In the rows, 128 means zero.
[108 161  83 124 119 144 138  88  76 130 111 145 144 163 140  99  96 159
 139 116 161  79  97 121  90 125 139 167  92 137 147 120 132 120]
z430
[110  90 139 104 193 108 104 140 114 119 120 131 121 123 133  69 151 115
  93  77 102 119 163 112 186 165  93  97 126  95 109 139  85 138]
z56
[ 92 158  78 132 133 135 163  75 101 125 124 164 127 134 111  77 127 185
  99  83 147 113 137 121 102 154 113 154 122 131 128 135 154 126]
z460
[ 96 112 133 104 178 157  91 143 153 117 101 145 123 142 131  92 172 161
  91  69 148 142 164 107 167 147  84 101  97 126 113  91  52 133]
z735
[ 83 114 113  78 149 135 138 134 156 172 100 138 134 130 117 110 144 191
  89  73 168  94 182  67 138 114 108  75 106 115 120 101  90 151]
z74
[ 84 180 102 155 160 156 136  61  96 137  97 136 140 137 138  87  89 154
 150 106 131  98 115 117 105 119 150 163 101 163 133 127 137 137]
z56
[ 93 125 132  97 174 105 112 109 153 119 150  99 127 115 119  85 185 109
 118  95 100  92 204 123 167 149 147 103  95 136 156 138  85 155]
z460
[129 106 110 109 171  67  84 155 144 124  90 135 107 161 160 112 154 160
 120 109 157  65 163  99 165 120 171  91 105 104 142 130  65 120]
z460
[ 93 130 152 105 179 108  51 138  83 124 116 127  88 205 166  29 171  87
 130 119 152  87 185 140 139 110 153  93 101 144 154 113  81 133]
z437
[ 94 161 104 136 105 140 125  92 114 114 113 167 133 151 114 125 125 181
 113  93 170  92 113  97  89 110 139 145  89 149 142 119 133 128]
z670
[110 113 104 100 122 106 112 139 126 129 145 137 116 173 134  39 165 161
 119 113 183  51 177  73 135  98 128  66  99 127 137  98  90 125]
z460
[ 79 152 148 122 187 101  74  93 128 135 106 130  93 157 173  86 156 118
 110 115 168  66 156 127 134 102 179 109  82 154 161 108  99 137]
z905
[ 81 118 110 119 148  71 102 121 115 108 134 111 109 108 132  97 160 110
 104 110  84  50 152 143 145 150 146 114  92 138 176 120  77 133]
z271
[ 87 149 105 140 138 124 149  95  74 131 111 169 121 141 121 115 119 135
 114  98 153 105 107 117 106 144 136 152 113 138 144 133 157 117]
z670
[ 82 112 128 121 167 124 133 109 178  97 127 147 128 104 135 112 203 134
  83 107 114  73 178 113 146 129  97  99  99 125 125 105  68 122]
z460
[101 128 112 110 183 139 112 134 136 138 100 135 139 173 188  64 151 147
 129 131 175  94 184 114 143 100 152 115  94 122 132 115  74 133]
z460
[ 89 185  88 122 137 141 125 107  93 112  98 193 118 143 118 112 122 172
  87  74 156 116 120 116  97 130 121 141  97 129 155 123 146 113]
z74
[ 63 131 145 124 236 123  97  96 124 132  94 106 148 140 159  73 177  73
 132 111 140  70 156 135 134 126 180 125  78 163 132  78  89 140]
z430
[ 89 112 170 106 157 145  96  85 139 101 143 134 118 140 172  64 169 136
 105  90 124 127 175 140 153 141  76 125  96 122 115 139  58 165]
z56
[ 95  96  99  88 179  97  91 123 125 155 105 186 113 188 143 104 153 187
  89  90 210  81 154  89 138  92 174  96 117 102 139 136  84 124]
z437
[ 99 155  80 140 129 137 128  89 103 126 113 172 135 122 111 104 114 161
 104  75 118 116  99 119 111 159 125 151 115 140 121 132 133 123]
z56
[126 154 103 120 134 135 128 102  73 157 106 146 127 163 124  51  94 154
 132  90 148 110 137 123  98 147 120 143 119 136 105 134 132 155]
z56
[119 104 153  99 180 146  77 139 144 132 111 144 146 183 152  62 137 151
 135  95 173  87 165  75 156  94 127  86  91 118 101 108  53 145]
z56
[ 70 127 139 130 227 126  88 125  79 137  95 115 130 148 151  87 179  72
 134 134 157  65 186 169 129 101 174 123  86 181 141  94  90 148]
z735
[ 96 113 153  99 190  89  78 117  91  99 134 129  83 164 144  69 192 121
 124  95 180  92 191 134 156 113 125  82  90 127 149 108  71 158]
z735
[102 171  78 134 159 127 153  97  93 122 144 172 114 153 118  76 120 190
 117  63 161 105 135 103 105 145 144 137 108 117 153 104 148 114]
z437
[ 69 114  83  91 181  80 147  71 154 101 139 146 106  71 135  96 213 152
  75  68 101  86 193 106 163 162 109  82 103  93 134  92  96 159]
z905
[ 86 156 107 149 147 151 119 110 102 134  97 143 134 163 122  82 124 142
 106 102 151 110 133 126 105 122 125 156 106 160 130 119 122 117]
z460
[114 158 116 135 132 108 125  65  77 136 119 132 119 149 117  64 122 156
 106 113 170 112 130 118  96 118 125 159 106 144 125 104 164 154]
z905
[107  93 113 110 167 108 114 100 149 137 125 131 123 127 161  59 172 174
  99 121 171  88 169  94 155 125 142  97 103 117 125  77 110 146]
z905
[108  97 119 124 170  99 125 105 142  90 109 127 115 110 172  61 201 142
 113 140 128  87 184 112 161 136 127 110  87 115 144  91  89 146]
z670
[ 99 123 142 118 199 105  81 150 133 119 106 143  96 163 168  74 162  99
 102 112 128  84 158 117 157 115 139  92 123 112 144 112  75  99]
z437
[ 83 148 104 105 158 138 156  68 118 149 107 156 115 157 109 124 121 178
 122  67 189 123 126 103 104 124 135 121 115 126 129 134 131 146]
z430
[ 78 176 125 131 160 140 159  75  95 123 117 131 119 140 119  68 140 142
 121  85 157 119 167 117  95 126 118 135 101 145 131 114 149 160]
z670
[100 111 144  74 153  81 116 108 122 139 127 130 102 159 133  65 155 131
 133 110 158  71 177  85 151 125 105  71  88 108 147 109  54 161]
z271
[ 82 104 116 124 178 125 129 102 147 113  91 164 127 128 138 113 212 156
  94 106 135 107 181 113 141 132 103 122  85 135 121  80  63 140]
z437
[110 164 123 139 140 130 118  49 109 117 121 139 117 137 123 114 107 184
 117 107 160 110 118 122 107 124 141 161  98 133 146 115 156 146]
z905
[ 86 155 121 134 129 144 127  66 111 151 104 159 136 136  95 143  95 167
 119 101 160  57 104 111  71 103 141 153  95 148 149  96 139 131]
z74
[ 97 113 152  86 140 126  95 140 121 159 126  76  97 161 125  81 137 153
 121 120 199 126 176  98 156  81 105  42 130 119 126 107  94 159]
z735
[ 63 126 153 115 214 119  93 114 136 119  69 123 138 155 176  85 169 146
  93 135 182 130 171 119 155  85 135 107  88 132 125 111  74 149]
z271
[144  78 137  96 189  89  96 151 115 115 110 113 120 132 152  40 202  85
 102 139 135 120 168 138 174 180 121  97  97 107 123  87  92 138]
z430
[106 138 143 112 219  93 108 162 148 156  68 137 106 145 183  89 188 106
 110 131 191  89 199 122 128  87 173  77  89 135 132  75  80 146]
z74
[104 105 147 110 151  84 132 109 166  79 132 122 131  82 163 130 204 170
 109 107 119  99 182 108 156 135 103  92 107 109 109  92 103 150]
z74
[ 90  96  85 101 170 115 162 126 186 136 112 183 118 111 144 110 201 159
  93  91 152 107 178 106 135 144 103  86  87 101 128  63  32 149]
z271
[105 130 124 118 187  95 134 146 130 132 120 155 120 147 193  65 171 117
 110 125 172 115 160 134 134 130 144 114  97 121 131  97  78 131]
z271
[ 90 143  99 150 172 128 140  67  80 152 117 155 139 119  83  85 103 143
 114  79 146 106  97 112 108 154 149 146 121 146 117 111 168 132]
z56
[ 98 107 112  87 147 117 134 101 162 147 111 171 110 144 143 121 159 142
 124 114 135  60 167  99 145 130 127  95 117 117 137 149  65 126]
z460
[105 164  97 123 132 130 139 100  83 129  96 156 129 160 118 111 102 158
 120  95 162 118 122  97 108 117 128 153 102 118 146 139 136 136]
z670
[113 142 110 124 117 122 132  86 114 131  97 161 126 148 108 121 126 150
 108 119 161 120 120  97 104 104 125 150 110 130 136 139 128 141]
z670
[ 49 152 101  98 193 125 111  91 112 134  82 145 114 147 143  72 189 121
  93 103 134 105 192 120 137 115 128 105  91 137 149 110  78 147]
z437
[ 96 183 101 130 147 139 158  95  86 101 152 162 132 133 121 114 125 172
 129  56 148 128 129 121 115 147 113 160 106 145 133 135 139 126]
z735
[ 66 162 120 137 139 145 114  70  90 146 119 122 156 149  96  68 108 155
 121 105 158 114 115 119  96 130 152 159  92 182 138 103 149 146]
z271
[122 111 113 100 192  86 128 164 110 174  70 108 100 170 164  89 160 114
 134 144 208 105 174 105 156 101 170  74  97 127 145 110  88 142]
z430
[112 160 118 105 103 127 128  94 113 130 124 172 103 137 102 101 122 165
  96  77 137 106 127 108 103 150  94 139 102 129 153 130 127 130]
z74
[114 126 146 133 190  94 103 116 118 122 126 130 105 107 142  42 170  88
  97 120 101  47 160 139 145 160 139 112  93 149 142 119  97 128]
z56
[ 88 110  95 122 164  80 164 127 142 132 151 111 100  95 133  89 215 122
  97 102 128 118 199 115 155 138 115  88  99 118 155  71  79 149]
z437
[100 122 169 103 159  93  90  74 122 130 122 115 137 137 154  98 166 115
  92 129 145  77 164 133 120 101 122 142  98 133 108 120  97 169]
z905
[119 124 134 101 163 136 104 150 128 120  89 152 119 194 188  87 147 154
 125 102 190 119 144 103 148 122 120 113  87 118 125 122  65 119]
z430
[ 88 182  96 126 160 133 141  86  64 140 127 131 158 133 117  84 116 120
 144  90 135 102 127 128 100 136 139 170 107 161 123 109 139 141]
z735
[113 110  87 126 181 116 135 108 163 130 102 151 119 125 150  59 181 175
  96 119 156  76 183 122 126 135 146 112 105 117 127  86  89 136]
z460
[ 87 113 141 128 205  93 104 121 118 124 113 114 150 129 191 127 167  72
 140 131  85  74 163 155 144 124 165 152 121 130 120 116  76 129]
z437
[ 83 149 123 152 135 130 131  35 111 124 130 164 138 124 121 129 115 149
 122 118 152  62  88 114  94  99 138 159  95 152 139 127 124 131]
z56
[111 115 117 105 149  83 149 109  91 108 156  95 131 104 166  46 187 146
 131  92 111  89 210 143 140 198 126 138  82 120 132 105 113 184]
z670
[ 82 104 135 102 203 102 114 106 146 137  98 145  96 147 151  71 152 143
 125 103 144  58 174 112 145 134 139  79 107 116 140 100  64 142]
z271
[ 96 163 111 134 148 137 134  73  95 158 111 142 123 143  99  78 109 163
  97  94 176 102 122  98 100 127 124 144  94 144 134  86 155 139]
z905
[ 82 164  69 143 128 145 157  73 102 107 135 158 138 135 115  80 138 173
 116  99 148  91 136 109 103 126 124 153  91 146 153 109 135 122]
z460
---
[ 87 142 136  91 112 155 131 154 131 185 131 103 106 146  83  94 114 106
 116  89 118 146 185 135 162 147 130 151 123 167 123 117 109  99]
z449
[130 136 142 165 110 118 129 131 139  87  92 138 143 152 132  90  96 138
 132 151 161  77 147 141 128  95 157 121 113 101 116 125 159 136]
z449
[146 131 188  81 131 161  98 129 161 127 127 158 145 117 140 149 103 131
 100 121 103 150 168 164 126 122  93 113 102 159 115 126 145  90]
z767
[147 128 117 166 111 124 164  84 168 111 136 161 105 113 119  96  99 166
 155 157 188 130 141  96 128 141 172 144 137 128 107 127 129 171]
z449
[152 141 167  32 125 150 132 158 184 142 125 142 145 101 114 143  83 110
  97  90  99 199 195 110 119 148  74 121 112 184  94 125 117  73]
z477
[163 104 198  75 135 161  83 156 145 109 129 151 184 129 140 164 102 122
  79 119  85 136 181 172 103 146  67 116 110 152  98 126 140  79]
z477
[185 118 191  75 131 180 104 153 162 104 145 158 204 140 151 184 114 124
  65 135  86 121 171 183  60 130  64 110 150 128 101 122 155  54]
z353
[154 132 181 101 127 163 102 122 166 139 155 164 159 113 137 146 102 155
 107 122 128 146 160 157 128 138  91 130 123 148 100 129 132  98]
z557
[114  95 139 189 102 155 128  92  87 134 167 147 132 113 114 151 178 150
 132 157 166  68 136 160 124 189 129 147 141 140 125  85 104 134]
z477
[ 77 151 111 151 121 102  82 163 123 112  81  85 125 143 152  85  80 113
 107 133 152 123 153 142 206  71 177 104 129 114 140 152 161 159]
z449
[158 130 138 158 120 148 150  89 176  95 118 157 141 140 130 149 146 117
 103 164 127  95 141 137  49  98 129 123 133 129 110 118 155  95]
z767
[158 152 107 107 116 126 179  74 227 152 147 171  88  94  97 113 112 164
 139 131 170 186 158  65 108 162 140 162 163 157  97 132 105 139]
z484
[107 133 138 148 126 102 145 143 159  92  86 141 145 143 131  85 115 128
 123 167 147  95 137 111 127 105 164 116 119 118 138 119 162 143]
z353
[122 129 129 201 120  98 136  96 143 116 124 157 130 126 132  96  99 171
 169 158 187  72 114 110 149 111 165 137 102 108 131 135 124 156]
z849
[124 132 152 139 121 149  95 153 141 106  89 113 170 146 162 132 112 106
  65 140 121  89 167 162 116  83 127 105 145 111 116 137 162  87]
z155
[188 111 195  85 138 167  87 133 155 133 160 155 192 136 140 189 111 132
  81 114  87 114 167 179  74 132  63 122 123 141  99 115 139  54]
z849
[130 112 198 106 120 156  70 159 117 116  97 147 181 113 158 118  60 158
  98 118 132 105 160 182 149 123  95 119 100 117 114 144 148 101]
z155
[ 94 138 129 180 118 103 140  99 141 117  90 145  96 105 134  72 107 169
 162 165 198  94 127 115 168 104 185 122  88 128 140 142 135 176]
z767
[ 99 167 124 135 116  93 109 149 173 114  73 108 109 148 125  49  50 124
 137 123 141 147 147 113 195  74 178 125 110 117 144 160 151 159]
z449
[105 132  96 137 129 103 129 119 177 166 134 106 101 105 112 104 107 129
 133 127 160 158 149  77 162 131 165 131 131 163 137 136 112 154]
z849
[168 146 123 111 137 171 158 114 221 135 163 135 156 147 124 170 162  95
  56 134  91 147 178 107  41 119 114 133 183 152  80 122 145  64]
z557
[151 132 177  96 121 152  89 127 159 133 147 161 150  97 141 131  90 167
 126 125 148 158 148 149 150 153  98 136 124 141 106 124 129 130]
z557
[ 89 126 154 144 108 159 105 122  99 149 132 135 114 142 108 134 163 117
 110 142 122  82 142 188 125 131 118 140 113 150 146 103 121  94]
z767
[ 82 120 165 149 115 138  86 149  89 165 139 127 130 158 110 117 143 128
 119 131 131  68 152 175 161 142 124 141 103 138 147 106 113 106]
z849
[ 96 126 118 167 119 117 101 141 123 124  85 113 126 115 152  97  98 137
 108 147 171 105 138 131 170  97 161 119 130 122 136 150 136 148]
z155
[114 116 176 106 128 128  68 133 121 122 125 161 153 106 146 131  95 163
 126 123 147 135 159 179 189 145 103 108 105 134 118 130 137 134]
z484
[101 143 137 147 128 111  67 156 159 122 102 103 147 159 149 116  91 104
  82 140 113 115 161 143 155  78 150 113 126 122 140 154 157 119]
z849
[129 138 122 145 125 148 134  89 178 130 127 131 115 122 132 137 135 124
 110 152 135 137 148 121 109 115 150 121 144 150 124 130 143 125]
z767
[ 98 130 146 118 109 158 129 144 134 169 147 138 119 148  87 125 159 111
 104 137 112 117 156 149 128 160 114 163 145 169 145  94 106  89]
z353
[106 136 116 172 116 107 154 108 163 114 105 154 112 115 129  73 120 161
 155 181 193 102 127  96 148 123 176 132 123 129 139 126 132 168]
z353
[110 152 102 143 122 124 132 123 184 150 140 127 102 107 128  98 110 146
 119 131 163 171 156  81 170 124 165 147 140 151 115 153 115 155]
z557
[104 138 110 132 124 111 125 139 148 147  89 106 107  96 140  89  89 129
 115 132 182 148 152 110 180 109 167 124 151 134 131 149 118 158]
z155
[122 102  88 210 129 124 140  50 116 124 170 168 109  81 153 138 173 184
 152 176 222 101 123 127 151 162 167 118 164 118 109 123 119 194]
z484
[134 108 153 162 101 188 139 100 111 150 190 160 156 126 103 173 193 144
 110 143 144  67 146 171  71 185 101 148 147 142 103  72 120  84]
z557
[108 142 139 155 126 127 114 101 159 125 107 133 111 125 149 113 120 125
  99 153 147 123 156 147 152  83 161 125 129 138 132 143 143 136]
z767
[105 121 143 151 119 146 103 128 115 175 165 139 125 143 101 135 158 123
 118 134 131  77 145 167 131 146 112 151 125 151 139 102 101  94]
z849
[132 107 144 128 107 177 134 114 115 166 187 178 128 124  82 173 195 143
 100 134 130  87 159 171  69 204  81 153 150 160 104  81 106  74]
z484
[ 86 134 144 164 127 126  91 116 125 102  88 112 135 144 168 121 128 111
  92 159 142  97 151 168 157  63 160 104 123 119 138 140 163 131]
z767
[122 149 149 155 116 119 131 123 167  95  93 151 128 145 129 102 110 126
 119 160 139  89 140 142 113  87 152 129 112 114 131 134 153 122]
z767
[120 144 124 163 105 100 163 110 178 115 101 143 110  95 113  65  91 165
 174 149 198 119 150  78 170 138 175 121  95 134 127 132 117 171]
z477
[ 89 139 155 118 103 145 112 171 110 154 123 122 125 146  93 120 131 107
 106 120 116 102 169 162 148 145 107 136 110 154 139 117 104  83]
z477
[133 140 149  59 106 193 138 155 167 199 144 114 120 133  73 131 135 100
  97  87  87 163 174 122  95 186  84 152 151 177 125  96 102  58]
z155
[149 111 130 145 112 180 168  97 138 176 212 175 126 111  71 169 190 145
 125 132 139 101 138 137  65 207 100 179 157 169  98  79  84  88]
z557
[116 144 176  98 113 131  64 174 147 140 117 140 137 109 134 100  59 157
 119 109 145 162 162 150 197 130 110 134  97 142 124 149 128 134]
z557
[174 117 114 170 113 147 191  77 172 130 140 177 125  80 113 122 121 174
 156 159 199 100 125  91  76 162 143 133 145 131 101 117 113 135]
z155
[ 86 129 166 137 109 142 110 148  95 146 133 123 136 158 112 128 175 101
  86 121 121  90 151 180 133 125 117 145 128 134 132  86 129  93]
z557
[140 135  97 121 133 138 141 105 198 139 150 143 119 117 122 148 144 127
  95 133 131 166 170  92 107 142 132 128 170 157  96 132 131 120]
z484
[121 154 126 152 116 109 143  95 182 113  88 143  99 119 122  88  98 137
 159 161 165 133 132 108 146 109 179 137 125 130 133 132 136 165]
z767
[133 145 172  20 127 131 116 169 180 143 101 122 134 108 114 112  59 104
 103  72  88 226 190 104 155 142  90 127 100 177 112 135 122  99]
z477
[ 66 131 140 122  99 132  90 168 104 163 123 108 101 145  86  84 112 112
 113 112 129 122 166 163 192 145 142 153 114 157 149 110 116 129]
z449
[149 129 202  60 123 155  72 166 149 113 117 163 180 149 139 169  89 130
  67 101  85 144 183 179 108 123  49 125 121 137  93 131 153  56]
z484
[ 68 139 163 116 103 146  97 179 111 155 111 114 130 163 105 100 140 104
  97 133 117  99 164 171 158 130 116 135 123 144 160 106 127  92]
z353
[134 130 143 201 115 135 136 101 135  94 135 158 162 125 150 117 132 179
 140 166 186  49 119 141 109 117 149 121 118  87 111 128 149 139]
z557
[100 149  86 128 117 104 129 124 179 152 123 107  64 108 109  72  87 127
 145 127 169 205 158  74 214 131 190 141 146 164 138 141 113 193]
z449
[117 151 145 122 111  94 145 134 180 115  84 127 112 126 109  81  92 128
 130 133 145 143 156  95 154 116 157 128 106 142 137 130 129 144]
z477
[ 61 133 151 120 104 126  75 161 108 177 122 102 112 147  97  96 111 118
 134 113 131 118 157 150 200 151 136 158 108 152 157 107 104 124]
z849
[124 132 142 163 111 115 142  97 157  96 111 160 148 126 134 114 120 162
 135 145 177  86 149 129 129 116 142 123 125 103 109 123 145 129]
z484
[114 133 121 164 109  98 135  90 160 119 118 167  99 102 117  91 120 186
 156 157 194 115 131 104 158 146 164 142 120 130 126 124 126 175]
z484
[ 59 161 135  84  92 141 119 166 136 189 119  95  79 143  70  71  80 112
 127  90 123 178 181 123 202 156 151 154 118 167 149 128 108 125]
z449
[132 111  98 173 118 138 122  95 164 125 163 163 121 109 127 149 136 152
 107 152 168 136 158 120 119 150 131 136 163 140 101 145 119 139]
z484
[127 143 146 160 117 123 144  96 172 104  99 153 118 135 128 108 123 133
 126 162 147 101 137 126 110  94 154 125 112 131 129 124 151 129]
z767
